Each row has a class, written after it.
[ 170  -64   27 -337   -7 -215   29  -48  141  -34  152   16  -20  131
  675  300 -337   94   99 -125 -111 -603  492  -49  -61   11  333  228
 -337  232  120  162  -11 -252]	(51)
[-116 -244  -28   70   99  125    4  -59    6 -177   33  -49   47    9
  534  228 -145  159 -229 -127 -128   18  155    4  -88    1  -37  179
 -281  451 -126 -158 -108   62]	(104)
[ 274   35 -107   67  186 -113  -79  -36  460 -400   34 -211 -114  225
   25  104  149  114   50 -271   62 -100   23 -328  159 -158  103  396
  195  389  382   11  292  -50]	(5)
[ -99  210   73  -26  -61  -45  -64  -76  104  124   50  150  -50   66
 -109  109  222  -73   44 -110  -96  171 -252  137  -52   61  -98  -31
   44   42  -22  290    3  220]	(148)
[-330  535 -105   67  138  179   99   45  125 -223 -148   22   14   95
 -346  248  368 -207 -290  203  -82  246 -355   99    6 -455  -17  -83
  174  287  -46   17   55  282]	(27)
[ -32  196   44  145  -44 -314    1   68  105  -78  340  -48   93   12
  234  134 -803  122 -317  153 -137 -210 -168   72   -9  162 -211   92
 -306  317   15 -160 -139  422]	(51)
[  48  219  240 -242  153  174   -5   58  187  -35    9  -21   88   29
  110  197  448 -126   35   70 -154  140   20  -58   -5 -231  -56  191
  238  164  190  378   15  122]	(5)
[-357  132   31 -303 -156   20  224 -203   42  180   29  283   75   50
  200  446 -570 -286   -9  294  112 -315  484  152 -197 -177  123  221
 -183  -57  129  114 -238 -198]	(205)
[ 344  138  135  -40  413  115  -27   41  216    4  191 -224   89   39
  502 -169 -263   60 -109 -162 -510  -86  181 -304  -76 -134 -196   10
 -388  501  -96  117 -166   87]	(148)
[ 168   43  230   30   11 -342   -6 -105  115 -113   77  -57   47  153
  285  131  -72  184  112  -30  103 -113  -92  -31  169  -55 -144  103
 -197  316  173  -83  176  445]	(180)
[  62   26   48 -243  220 -219   65   54  173    9  310 -112  200 -105
  615  176 -420  135   32  -13 -256 -330  397 -161 -222  -42  -94  157
 -298  161  338 -202 -308  134]	(143)
[ 280 -235 -307  -67  208   18   95  -76  393 -252  214    5   61  149
   -9  206 -384  -28    7 -105  144 -104  293   55 -106   72  162   62
  -25 -171  324  -12 -203 -103]	(205)
[-148  350 -207 -172  194  -75   41 -129  161   -7   72   59   -2    8
 -231  315 -184   13 -101  174 -176  -37  177  182 -119 -102   69   22
  -13   42  107  342 -232  199]	(31)
[-235  -37   22 -139   23  -73   88 -279  -97  107 -106   64  201 -112
  370   55   25 -220   62   20 -281  176  280   50 -207  -47 -208 -115
 -318 -196 -198   38 -530  145]	(133)
[ 227 -168   78 -361  221  188  145 -153 -302 -146    5  173  137  -48
  593 -171 -765  115  134 -225 -102 -367  636 -115 -102   51   78   63
 -351  178   47   -6  -46 -301]	(27)
[-438  332  -97 -277  132  -64  116 -364 -256   39 -158  -28  356 -157
    6  -33 -175 -124   55  563  -47 -176  563 -177  -83 -108 -116  149
   39 -219  106  167 -294  -88]	(143)
[  34  358   34  -25   59   -4   88  270  -61 -185  -37   29  137  -74
  125  -95  206  154 -232  169 -183 -157  -20  -55   -6  -18  109   -9
   23  169 -219  123    4 -141]	(5)
[-245  232   68 -192  102   13  146  172  366  143  290    8  191 -147
  365  358 -309 -196 -200  284  198 -232  306   71  -76 -233   97 -202
 -404  318   20 -154 -389  118]	(5)
[-120 -309 -131 -188  -35   88  -16 -245   46  176  -23  376  254  -23
  -11   -2 -474   36  163  117   91 -284  156   38 -116  418  135  -76
 -336 -279   35  183  -42 -183]	(205)
[-170  277  -89  196  -55  -62   27 -222 -328  127 -111  337  207   11
 -626  -97  -33  337    2  360  375   98 -244  158   23  117   24   87
  -47 -535 -246  218   -2  183]	(104)
[ 213   67   99  -23    3   65 -127  106  539  -14  285  -39 -138   65
  153  214  393 -266  156 -204  174   22 -134   48  186   33   31   42
  337  217  355  172   71   66]	(180)
[-413  -63 -204  -21 -208 -249 -109   38 -155 -113   35  -34  137 -200
  118  -80  176  135 -304   75 -155  215   49  118 -179 -282  -45   50
 -270 -220 -372 -319 -329   39]	(133)
[ -91  357  166 -247  248  -84  219 -266   22  -27    4 -249  307  133
  236 -151  221 -147  -18  146   16 -235  112 -224   10  263 -162 -117
  -87   86   58 -112 -134  268]	(133)
[  35  140   40  -65   75 -132  -52   52  271   77  219 -230  130   90
  518  111   75  -87   69   51  -28 -333  270 -291  -36  136   40   46
 -343  144  121   94 -179   55]	(148)
[ 140  100  108  195 -114 -224 -278  272  344  206  358  138  -82  -71
 -105  273  300  102  -41   17   52  188 -349  143  165   -4  -60   17
  -55   39   68  223   38  318]	(148)
[ -88  211  236 -176   51  -39  210 -136 -388  -29 -307 -342   77   35
  176 -278  899   12   64 -226 -372   88 -143 -146  -47 -297  169 -178
  351 -149 -247  -89  109 -213]	(205)
[ 335 -306   73   -6 -163  191   40 -108 -305 -124  -41  -47 -277  165
  343   -9  391  -82  153 -372  153  -21  320  143  -27   39  179  119
  -75   34 -298  188  160 -262]	(205)
[ 259  -77  151 -283 -266    4  -19   20  -55  -93  303   85   15  -79
  199 -150 -355  -64   45 -154  -12 -360  397   91  100   37   93   32
  -55 -242  -11  279   40 -330]	(205)
[ -43  220  -43   80   29   -2  -23  190  156   79  128  -74   54  -16
   54   45  -43  -32 -156  457   92 -188  -20 -105  -47   -3   96   22
 -149  160   -3   35   21  128]	(125)
[-329  217  211 -398  -46  292  -73  105   -5  238  -53  -17  217 -245
  364 -407  633 -156   13 -105 -333    6  123  -17  -62  -69 -248 -311
   16 -201 -314   78 -279 -264]	(125)
[-130  129   -9   12 -203  -57  147  -21  -27  -96   30 -169  -64  112
  274    4  281  141 -151  -64  121 -282 -102  161 -144  383  181  257
   57  231 -313  -29 -156   59]	(104)
[  54   22  -72   20  -58  -36  -65   82   33  -67  152   59   19 -168
  162  166 -235  -59   99  244  147  -51  453  164   11  -57  110  103
 -107   24   56  113 -123 -162]	(27)
[ 203  335   26  -63  140  -50  208 -111 -156 -261  -29 -285   70   37
 -251  -99   45  379   36 -120 -140 -326  194 -119  177  -78   47   75
  189 -157  166  224   27  -58]	(180)
[  84   14  251 -172 -174  366 -101  101 -263  -65  -69    1   -3  -32
  339 -138  820 -360   11 -253    0   71  -20  103  -59  318    6    3
   37    5 -654  381  -21 -173]	(31)
[ -23 -128  263 -357 -154   51  165 -153   23  169   62  426    7  101
  434  223 -367  -84  130  -46  273 -269  447  124   -3  185  111   62
 -321   52  173  182    8  -88]	(31)
[-257  455 -171 -146  114   49 -152  133  323 -104    2 -103   86 -140
  -98   73  164  -92 -149  298 -143  -69   40   13   86 -116  -57   -4
  135   -4  123  160  -36  -46]	(205)
[ 309 -168   92  110  201  -29  -21  103  287   71  298  248  162   70
  440  208 -822  188  198   28  244 -316  271 -125   45  443  275   -3
 -180  179  349    2  -58  -18]	(125)
[ -13 -227    4 -137   40  -31 -146 -122   49  198  113  263  192 -153
    8 -210 -334  235  220 -154  216   -5  231  -45  -75  350   59 -133
   46 -492  -76  114 -189 -192]	(133)
[-198  329   47 -129  -75 -130   23  156 -119    7   16 -142  276   -2
  142    8  378 -176 -183  258 -175 -198 -146 -129 -140 -140  -60  167
 -124 -104 -300  -54 -301  113]	(5)
[  55 -113   14  -31 -103  -82  131   -9 -137  -20  -68  141 -104   28
  360    0 -166   34 -168 -157  -38 -120   77   17   26  170  149  199
 -139  226 -146  -47  -90 -241]	(31)
[-126  125  -81  -32   19   34   46  145  -20   39 -244  212   -3    7
 -201   -4  336   69  -18  353  288   75 -300  -15 -116 -125  156   76
   47   90  -43   43  129  210]	(143)
[  42  143  -31 -127  116   75 -200   -1 -218  -75  -82  -68   94 -183
  156 -524  473  -85  -68 -263 -291  149  -92 -233   36  226  -52   83
  100 -180 -345    2 -148 -179]	(104)
[  91  258  -95 -373  256 -142   61 -223  173 -249  140  -63  -41   -3
  116  173  263   17   65 -143 -195 -116  312  -51 -163  -71  275  248
  164  297  327  198   86   15]	(125)
[-157  368  264 -262 -122  255   65   23  -31  -52   51  -52  -16 -127
  263   41  170 -328 -186   17    9 -312  335 -143    6 -257 -128  153
 -178  351 -318  191   89 -216]	(104)
[ 114   92  112  -44  300    4 -143  119  371   97  161  -56   47 -107
  163  140 -307   41 -116  192 -214  131   -3 -176   69 -235  -20   64
 -289  351  263   81    6  337]	(5)
[  62  -92 -122   68 -101   96 -128 -120  210 -131   75 -243 -165  175
  269  -89  519 -427 -102 -423  -29  -31  -64  -49   -8  398  100  -63
  153  246 -491  146   46 -390]	(27)
[  34  421  251 -115   71  110   80   78  -35   34  218 -186   38  -42
  308   35  269 -146 -176  152  318 -175   91  -65   62  132 -127  139
 -295  367 -107   39   43  156]	(133)
[   6  208  -88 -203   71 -216  213 -175  102 -113   21  134  126  193
 -122  251  272  122   21   33  -80  -99  146   62  -44   -1    5  196
  101  -87  357  247 -117   13]	(125)
[-227  353  -39  104   41 -156  208  -93 -426 -281 -286  -49  217  174
 -521  249 -137   76 -187  540  -33  -46  -85  -25  174  -20  -20   63
  143 -287  242  -55  131  338]	(180)
[  95 -427 -429   87   96   -8  -59  -45  191 -132  -62  348 -169  166
  -92  429 -379   24   84 -127 -275  286   27  250  -90   17  193  240
  145  158  494  190 -160 -119]	(51)
[ -19  449  139   37 -118 -221  184  167   33 -204   73 -115   23  -64
   54   63 -222  285 -102   52 -353 -461   25 -124  -42 -207  194  210
   36  428   25   89   68  -74]	(51)
[ 175 -121  -22  -59  260 -190  -21 -214   95 -167  169    9  147  166
  192  -18 -553  257   93  -79  157  -33  142  -80   58  170  -63  211
  -80  150  453 -205  119  145]	(5)
[-108  102 -122 -127  417   47  -91   -9   39 -233  -85 -129  100  159
  -74  330 -204   -1  -98  -16 -463  141   33 -227  -42 -120 -200  253
  313  199  453   60  -88  260]	(143)
[ -86  236   42  -65  144   16  107   52  191    8   26  -15   11    0
  264  468 -295 -453 -297  211  -92  -57  207  -48   39  -63  -35   97
 -302  240   27  -97 -232   56]	(104)
[-173  452    8   -3 -162 -256  -47   22   28 -103   44 -102  116   54
    0 -165  410  -80  -34  111  164  -22 -142  -84  -22 -332 -150  -73
    1  -98 -277  121  -26  121]	(125)
[ 147  190  219 -188 -147  -32 -124  -19  -90 -102  166 -129  -23  -78
  376 -209  430 -236 -114 -194   70 -178  199 -190  -13 -209 -193  183
 -317  100 -551  113  131 -112]	(5)
[-177  -93  107  -60  -63   41   30  -86 -127  188  -73   31  169   -5
   31  -51  -94  162  -13  241   74  -22  247   46 -193  -55   77  -97
 -494   19 -503  198 -245  197]	(31)
[  94  180  246 -214  -42  192 -110  158    5    6   65 -146  -68  -88
  272  -48  346  -76   -6 -105 -294   14   63  -47   42 -244  -19  165
  228  131  -78  452    0 -118]	(205)
[  31   98  266  -75 -212   94  -21  202  125  153 -146  185  -65   -4
  584 -273  263 -234  111  300  255 -179   80   19  187  -46   20 -247
 -105  191 -179   20  236 -158]	(205)
[ -88  153   31 -201   -5 -160  156 -238 -204   -5 -151 -124  -38   49
  253  263  441  -13   41   41  -31  -36  188  101    4 -201   99  159
 -144  126  -63  284 -200  161]	(51)
[ -48  325  198   21   20 -236 -137  263  121  143  265   70  134  -66
  384   -3   66  351 -141  105 -207 -170 -113 -159  -53  -44   23  265
 -256  316  -42 -133  -47  204]	(180)
[-187  585  198 -108  134  -98  -60  117  298  139  254   91  108  -68
  408 -120 -245   25 -209   96  -15 -156  113 -134   42  -87 -107   22
 -186  440  -88 -159 -115   60]	(148)
[-162  282   24  -93 -162   82  -77  -22   57  -74   54 -108   80 -117
  220 -154  105 -176 -194  239  -12  -57  151   60  -33  101  -10  158
  -34  -49 -363  248 -128 -143]	(148)
[ -38  -10  132   -2  126  -12  244  -11   17  179  -91 -164   51  117
  867  421 -246  -44  -51  375 -215 -202  254  116 -128  377   85   81
 -414  519   18  159 -493  403]	(143)
[ -14 -167  -13   12   49   48  107  -90 -125   25  -33  159   29  114
   52  404 -470  327  184  190  298 -264  515  -34  -66  203  410  256
 -239   96  253  226   -8   24]	(104)
[  59 -276  -94  102   29  -73   88  -80 -277  273 -216  298   72  129
  492  119 -184  170  380  346   30  -56  172  147  124  362  303  -77
 -372   75  461  149  -99   -3]	(180)
[ 127 -182   43   32  239  162   71   -7   79  -18 -264  -48  -46  110
  306  -94  172  -15  195  -83 -172  240  -15 -103  -60  -22  110  -79
  181  225  162  -54  -29   15]	(51)
[-146  319  180 -272   59  112   32  310  -93  -33   88   94  279  111
  336  287 -556   -6 -231  334 -344 -433  187  108   72  172 -277   67
 -365  170  151   20 -264  309]	(27)
[  86 -214 -555   80  210 -344 -106   44  400 -391   26  131  -70  322
 -272  597 -166  176  -39 -196   52   -6  -47  125 -105   10  193  119
   39  -21  311 -179  -37  156]	(143)
[-118 -262   25 -580  -61 -161 -185  151   85   50   71  445  230 -211
   19  -45    1  287  -52  191  -23 -343  179  -68  132   78    8  174
  150  -52  270   33   12  -41]	(180)
[  72  108  -17   45   46  -79   42  154  114 -235 -252  112  -83  328
  104  367  386  102    7 -242 -264  -58 -363   55   52  310  118   45
  130  247  109  194   54  276]	(143)
